Below is a small trained network, with its code and all its weights. Each question gives an input and a target symbol and asks what happens when units are switched off, that is, made to give their printed mean instead of their output.

import numpy as np


def w(rows, s, z=0):
    codes = np.array(rows[::2]) - 128.0
    scale = np.full(codes.shape[1], s)
    scale[-1] = z or s
    return codes * scale


def norm(h):
    return h / np.sqrt((h * h).mean(-1, keepdims=True) + 1e-5)


def softmax(a):
    e = np.exp(a - a.max(-1, keepdims=True))
    return e / e.sum(-1, keepdims=True)


def log_softmax(a):
    a = a - a.max(-1, keepdims=True)
    return a - np.log(np.exp(a).sum(-1, keepdims=True))


def net(x, mask):
    ids = ['αβγδεηλμστφω'.index(c) for c in x.split()]
    T = len(ids)
    res = E[ids] + P[:T]
    u = 0
    for l in range(3):
        r = norm(res)
        for j in range(2):
            rows = slice(3 * j, 3 * j + 3)
            q, k, v = (r @ M[l][rows].T for M in (Q, K, V))
            z = softmax(np.where(np.tri(T) > 0, q @ k.T / 3**0.5, -1e9)) @ v
            o = O[l][rows]
            res = res + np.where(mask[u + j], z, o[:, -1]) @ o[:, :-1]
        u += 2
    return log_softmax(norm(res)[-1] @ U[:, :-1].T + U[:, -1])


Q, K, V, O = {}, {}, {}, {}
E = w([
[114,135,111,60,191,100,109,106,118,122,62,154],'α',
[128,145,93,136,41,198,107,43,154,161,149,93],'β',
[101,36,123,94,122,117,168,205,161,106,91,161],'γ',
[137,101,138,177,116,95,137,120,181,196,160,163],'δ',
[208,191,96,65,105,75,81,169,128,161,94,151],'ε',
[162,112,102,175,148,86,101,124,70,78,172,157],'η',
[135,226,104,140,120,140,136,111,251,40,53,183],'λ',
[178,159,110,142,129,116,213,151,134,171,155,121],'μ',
[155,113,97,144,129,149,179,176,79,72,97,116],'σ',
[89,163,146,165,97,123,177,117,77,160,73,165],'τ',
[119,92,76,103,142,129,204,34,134,138,98,151],'φ',
[87,172,61,110,137,135,80,188,83,200,106,180],'ω',
],0.027)
P = w([
[152,115,193,74,35,124,144,123,5,156,169,191],'0',
[147,119,156,104,73,164,107,114,66,156,169,188],'1',
[135,114,139,115,85,151,105,122,86,151,159,180],'2',
[127,112,127,127,88,137,103,124,107,145,153,172],'3',
[116,114,118,134,94,122,102,124,120,140,141,167],'4',
[109,114,111,141,102,112,105,119,134,136,133,159],'5',
[106,112,105,150,110,98,108,124,147,125,127,153],'6',
[98,111,93,154,118,94,106,116,162,115,124,145],'7',
[95,107,85,158,127,82,110,109,181,107,119,136],'8',
[91,109,73,162,137,73,111,102,197,95,119,132],'9',
[81,108,71,164,134,62,117,102,213,85,116,134],'10',
],0.014)
Q[0] = w([
[134,71,129,153,163,162,133,94,129,150,129,48],'0.h0',
[151,138,119,104,94,205,113,113,129,157,109,165],'0.h0',
[171,29,1,162,82,138,139,53,136,156,82,150],'0.h0',
[86,171,133,93,106,111,80,84,141,160,165,210],'0.h1',
[63,157,215,167,201,96,102,167,203,131,199,94],'0.h1',
[52,129,54,103,17,3,146,169,170,76,173,157],'0.h1',
],0.008)
K[0] = w([
[141,112,169,77,75,145,148,92,77,117,87,222],'0.h0',
[179,107,204,169,254,146,127,144,112,100,111,76],'0.h0',
[165,177,65,207,153,123,143,117,194,91,78,178],'0.h0',
[128,113,73,178,222,61,158,99,208,147,155,146],'0.h1',
[82,161,158,22,61,161,81,111,114,177,153,149],'0.h1',
[111,164,57,188,130,89,154,116,199,66,119,160],'0.h1',
],0.0079)
V[0] = w([
[111,164,167,128,71,206,37,154,93,73,118,232],'0.h0',
[223,60,2,184,109,194,119,71,71,185,127,135],'0.h0',
[189,134,70,202,203,111,166,133,211,110,92,235],'0.h0',
[94,169,173,169,136,157,141,160,119,26,122,89],'0.h1',
[151,124,175,192,147,30,60,60,123,107,138,91],'0.h1',
[129,37,101,126,159,60,140,168,50,199,135,69],'0.h1',
],0.0061)
O[0] = w([
[28,192,214,120,187,94,85,129,88,144,97,87,212],'0.h0',
[28,180,106,46,37,133,121,56,167,89,222,104,189],'0.h0',
[2,187,75,163,174,9,157,155,193,77,101,156,254],'0.h0',
[111,133,134,126,144,254,161,114,97,67,253,160,99],'0.h1',
[181,140,239,152,115,69,100,106,164,90,141,163,109],'0.h1',
[143,182,164,33,98,83,181,205,109,76,115,62,64],'0.h1',
],0.0081,0.007)
Q[1] = w([
[47,194,76,138,174,211,27,118,106,47,17,226],'1.h0',
[215,136,103,66,110,106,227,138,127,84,193,57],'1.h0',
[148,149,159,125,102,152,167,167,126,101,177,54],'1.h0',
[128,162,138,154,176,100,31,105,92,67,121,115],'1.h1',
[148,170,146,96,127,252,161,154,198,185,38,122],'1.h1',
[149,77,121,173,100,138,97,115,72,137,173,121],'1.h1',
],0.011)
K[1] = w([
[94,160,112,141,156,250,71,106,140,51,63,245],'1.h0',
[149,120,108,93,162,127,191,116,121,140,197,47],'1.h0',
[174,102,137,127,134,147,121,152,78,124,180,47],'1.h0',
[139,111,211,132,159,132,178,107,175,137,152,140],'1.h1',
[126,66,75,152,135,129,103,133,62,212,132,125],'1.h1',
[133,141,177,80,78,169,113,148,136,135,102,143],'1.h1',
],0.014)
V[1] = w([
[140,120,142,56,188,79,158,127,41,99,154,123],'1.h0',
[117,106,150,165,26,193,189,104,72,71,74,154],'1.h0',
[199,206,104,147,211,146,123,164,212,16,105,84],'1.h0',
[100,42,148,1,108,119,110,146,119,109,97,159],'1.h1',
[156,34,48,172,182,75,79,127,63,137,189,130],'1.h1',
[106,77,144,181,53,174,53,205,181,47,75,181],'1.h1',
],0.0085)
O[1] = w([
[145,98,104,194,91,79,105,112,123,137,69,149,3],'1.h0',
[148,149,175,113,68,70,143,130,194,81,137,142,161],'1.h0',
[231,127,177,41,195,104,109,124,99,172,138,110,88],'1.h0',
[141,96,157,9,178,90,120,157,96,136,63,91,124],'1.h1',
[129,95,99,104,136,91,76,109,64,75,173,227,109],'1.h1',
[70,128,136,146,84,189,89,166,196,75,77,91,145],'1.h1',
],0.011,0.0052)
Q[2] = w([
[111,158,167,40,183,68,188,110,203,177,186,188],'2.h0',
[111,197,68,105,111,100,181,156,109,100,184,110],'2.h0',
[149,145,224,154,191,181,48,131,129,89,130,165],'2.h0',
[113,97,62,138,106,13,155,112,128,154,122,100],'2.h1',
[210,54,95,187,79,221,130,135,87,156,22,92],'2.h1',
[116,119,119,250,80,73,92,186,137,87,178,110],'2.h1',
],0.013)
K[2] = w([
[138,69,82,140,202,47,167,99,248,91,186,114],'2.h0',
[77,225,129,99,157,157,137,156,223,66,156,150],'2.h0',
[86,38,129,199,131,89,51,169,111,86,176,83],'2.h0',
[136,189,131,143,168,106,78,135,133,236,119,94],'2.h1',
[162,109,205,143,43,137,81,138,46,251,131,57],'2.h1',
[129,215,192,141,60,183,81,95,107,169,106,221],'2.h1',
],0.011)
V[2] = w([
[105,110,202,96,130,163,74,82,164,82,95,175],'2.h0',
[102,143,155,88,129,135,141,75,151,215,133,192],'2.h0',
[145,196,43,138,158,140,163,109,111,57,92,134],'2.h0',
[94,60,156,115,118,108,111,121,208,209,112,170],'2.h1',
[161,194,135,84,116,178,103,103,179,127,109,138],'2.h1',
[133,136,171,135,153,146,172,3,89,132,75,99],'2.h1',
],0.012)
O[2] = w([
[110,160,60,38,146,159,124,75,172,125,100,179,101],'2.h0',
[217,85,31,176,150,157,118,122,148,136,54,145,253],'2.h0',
[26,68,137,158,142,96,207,62,86,64,125,60,216],'2.h0',
[56,36,215,94,103,74,173,41,168,194,167,184,233],'2.h1',
[135,137,100,102,7,50,176,188,75,114,129,86,174],'2.h1',
[167,102,193,82,189,141,115,62,18,51,73,67,77],'2.h1',
],0.011,0.0056)
U = w([
[145,94,202,119,156,162,118,108,203,212,206,183,143],'α',
[145,86,132,118,41,181,41,71,168,133,144,34,167],'β',
[141,129,184,117,221,101,86,83,122,143,87,90,178],'γ',
[105,168,209,34,111,136,146,148,91,108,220,86,203],'δ',
[197,169,134,116,87,28,94,159,171,168,74,107,107],'ε',
[94,199,207,211,103,132,172,111,153,118,2,147,2],'η',
[208,105,135,178,146,165,168,134,96,157,202,109,224],'λ',
[148,70,30,72,103,97,203,55,87,136,151,139,4],'μ',
[127,198,115,138,198,197,108,168,164,114,122,49,163],'σ',
[45,136,87,155,130,136,77,162,79,184,111,130,21],'τ',
[112,96,127,160,101,131,27,126,94,73,175,164,135],'φ',
[110,46,166,97,106,151,76,200,185,90,57,99,141],'ω',
],0.0094,0.0078)

Each question gives the input, a string of symbols that net reads in full, and the target symbol t.
The units are the heads (3 rows each of Q, K, V and O). Each row of codes is followed by its name. A weight is (code - 128) times the scale printed after its matrix; where a second scale follows, it is the last column's (O and U).
mask holds one flag per head, layer by layer. A switched-off head (its flag False) gives its mean, the last column of its rows in O, instead of its output. The means were averaged over made-up inputs and are rounded, as every weight is.
A unit's drop is (log p(t) with every unit on - log p(t) with that unit switched off) / (log p(t) with every unit on - log p(t) with every unit switched off).
The circuit of an input: a set's keep is (log p(t) with only the set's units on - log p(t) with every unit switched off) / (log p(t) with every unit on - log p(t) with every unit switched off). Starting from all 6 units, units are removed one at a time, each time the one whose removal leaves the highest keep (on an exact tie, the one counted first), for as long as the keep stays at least 0.8.
units of the circuit, in order: the units of the circuit, biggest drop first
most important unit: the unit with the biggest drop
heads that matter: for each layer, one digit per head in row order, 1 if its drop is at least 0.15 and else 0, layers parted by /
input ω λ γ η δ φ β, target γ: heads that matter : 10 / 10 / 01
input δ β α ω γ μ λ τ, target μ: heads that matter : 11 / 10 / 11
input γ ω γ λ φ η φ, target γ: units of the circuit, in order : [1.h0, 0.h0]
input η α γ α ω μ γ α λ μ, target μ: units of the circuit, in order : [2.h0, 1.h0]
input τ μ ε η μ α δ λ ω, target ε: heads that matter : 01 / 10 / 11
input δ η ε β λ β η α β σ, target σ: units of the circuit, in order : [1.h0, 2.h1]
input ω λ γ ε ω γ α δ τ, target ε: heads that matter : 01 / 11 / 11
input λ α ω ε φ η γ γ ω γ τ, target α: heads that matter : 00 / 10 / 01
input δ τ α σ σ α λ ω, target σ: heads that matter : 00 / 11 / 01
input μ η η σ ε η τ δ η, target η: units of the circuit, in order : [1.h1, 0.h1]
input ε γ λ δ, target ε: heads that matter : 01 / 10 / 11
input η λ ε, target δ: heads that matter : 01 / 10 / 01
input τ ε η λ τ μ α φ β ω, target γ: units of the circuit, in order : [1.h0]
input λ ε δ μ δ η η φ α β ω, target γ: units of the circuit, in order : [1.h0, 2.h1]
input λ σ ε ε γ τ β ε, target α: units of the circuit, in order : [1.h0, 2.h1]
input γ β ε σ η δ φ η, target α: units of the circuit, in order : [1.h0, 2.h1, 1.h1, 0.h1]
input β η ω σ δ η γ γ η, target ω: units of the circuit, in order : [1.h1]
input τ δ ε η φ λ γ η τ, target δ: units of the circuit, in order : [1.h0, 1.h1, 2.h0]
input σ α α η α φ β σ τ τ η, target γ: units of the circuit, in order : [1.h1, 2.h1]
input δ λ β, target ε: heads that matter : 10 / 00 / 11
input ε δ μ λ σ γ γ η τ, target δ: most important unit : 1.h1
input η τ ω η λ, target δ: heads that matter : 00 / 10 / 11
input ω φ η γ μ η, target ω: units of the circuit, in order : [1.h1, 0.h1]
input γ δ η τ η, target η: units of the circuit, in order : [1.h0, 1.h1, 0.h1]
input μ ω ε ε ε λ δ γ γ ω β, target α: heads that matter : 00 / 10 / 01
input δ μ η τ η α γ σ τ λ, target σ: units of the circuit, in order : [1.h0, 0.h1, 2.h1]
input λ δ α φ, target γ: units of the circuit, in order : [0.h0, 2.h1]
input τ α α η λ, target δ: heads that matter : 01 / 10 / 11
input μ λ μ γ μ ε τ, target μ: heads that matter : 01 / 01 / 10
